In the rows, 128 means zero.
Group, then class
[129 127 142 116 139 120 109 133 102 110 124 124 129 123 135 141 190  71
 153 184 138 120 131 141 126 134 149 183 154 164 130 110 129 116 100 181
 118 150 143 122 126 153  97 157 107 113 115 148 152 135 103 123 166  92
 114 118 120 150 125 111  98 143 141 117 125 152 103 140 118  69 131 136
 149 130 136 117 165 159] | N > Z610
[136 136 117 137 138  86 126 143 177 170 134 127 107 135 120  77  62 131
  60 130 129 118  96  80  74 108 160 120 130  87 130 126 134 160 175  52
  97  79 133 115 122 117 123 133  93 121 109  75 111 151 140 148 110 161
 131 140  77 125 135 152 136 150 121 126 150  20 132 143 134 179 181 137
 148 118 123 113  57 100] | U > z316
[136 135  85 135 105 147 126 146 169 149 138 143 131 150 137  78  77 142
  56 121 140 109 124  97  91  88 136 109  34  97 132 135 135 170 180  64
  96  72 147 113 101 119 139 144 124 149 121  80 130 168 142 152  91 161
 134 213  69 125 134 158 128 142 132 136 143  55  79 111 143 189 173 142
 152 138 133 104 104  90] | U > z316
[127 137 118 108 117 136 126 119 109 128 127 113 122 120 134 129 172 122
  61 131 134 166 128 123 132 120 118 136 137 133 129 156 127 158 135 184
 129 107 137 124 128 139 110 148 142 141 116 122 139 146 138 131  99 104
 119 126 104 139 135 142 114 146 137 126 123 127  98 129 111 121 126 138
 132 134 156 117 147 142] | W > z433
[135 132 125 125 127 111 131 146 135 138 124 124 130 127 129  78 118 161
  65 101 132 143 119 115  99 153 126 117 136  90 116 117 115 126 148  95
 134 141 126 131 125 103 129 129 138 123 105 113 110 150 103 144 166 126
 118 137  43 129 118 152 147 134 130 128 125 134  96 126 170 174 123 139
 118 144 132 127 177  94] | U > z316
[146 132 117 120 135 140 111 134 131 118 137 112 113 134 128 119 252  60
 107 151 104 149 132 118 123 114 143 158 165 155 126 111 127 116  98 139
 118 143 138 119 115 136 115 147  99 109 146 103 131 165 134 152 206 103
 125 130 123 141 115 113 111 123 123 135 139 144 154 156 118  91 125 127
 138 134 147 129 153 134] | N > Z610
[136 130 120 117 136 142 125 126  97 113 174 128 116 140 139 132 171  55
 179 179 151 105 118 128  90  73 178 167 161 208 133 118 133  98 103 114
  96  49 139 113 123 152 105 179  56 115 149 108 161 131 151 157 223 109
 118 118 153 145 152 113  98 120 129 114 123 121 238 161  74  42 156 122
 148 112 149 117 131 174] | N > Z610
[124 135 126 130 120 135 129 131 156 114 105 109 108 119 137 130 166  77
 132 174 151 142 135  96 135 108 126 131 149 141 135 172 133 168 149 177
 136 117 156 114 153 137 125 155 130 153 145  83 135 142 128 131  93 107
 125 136 123 140 120 116 108 140 137 144 138 110  27 124 143 149 154 134
 168 138 112  97  84  92] | W > z626
[127 129 136 132 129 110 124 133 155 137 120 130 123 133 130  98 142 137
 134 140 137 126 122 104 107 143 133 126 131 116 125 120 132 129 124 111
 138 125 136 137 136 115 143 140 126 143 116  95 113 158 129 154 146 139
 132 145 102 126 103 135 133 127 116 134 152 132 102 120 152 167 126 128
 125 170 125 112 136 115] | U > Z919
[130 118 125 111 131 118 123 128 152 142 132 155 152 145 135 174  39 153
 218 139 122  88 136 152  97 115 105 116 108 121 132 105 134 101 114 129
 118 211 111 134 127 122 165 118 134 156 156 192 150 118 160 111 103 102
 132 127 164 114 133 141 145  87 127 141 126 173  73 121 131 110 156 117
 147 127  96 120  59 133] | K > z915
[119 144 127 147 134 133 136 129 134 135 134 103 100 117 115 121  96  92
 107 177 145 134 135  69  80  56 164 147 185 126 136 121 122 134 130 131
 104  33 159 104 115 130  91 154  99 115 131  67 125 114 147 135 122 130
 122 128 119 130 135 119 112 144 125 119 143  55 176 142  94 124 135 139
 128 129 152 115 108 140] | W > z626
[144 155 125 119 129 155 150 101  69 116 130 114 130 132 124 134 182  77
 229 149 147  86 121 171 104 149 178 184 131 162 131 130 132 136 104 176
 120 168 156 115 135 154 110 144  94  92 130 177 150 160  95  92 155 134
 120 136  87 153 121 107 120 152 155 123 109 117  48 117 143 114 170 153
 178  54 128 118 140 153] | N > Z610
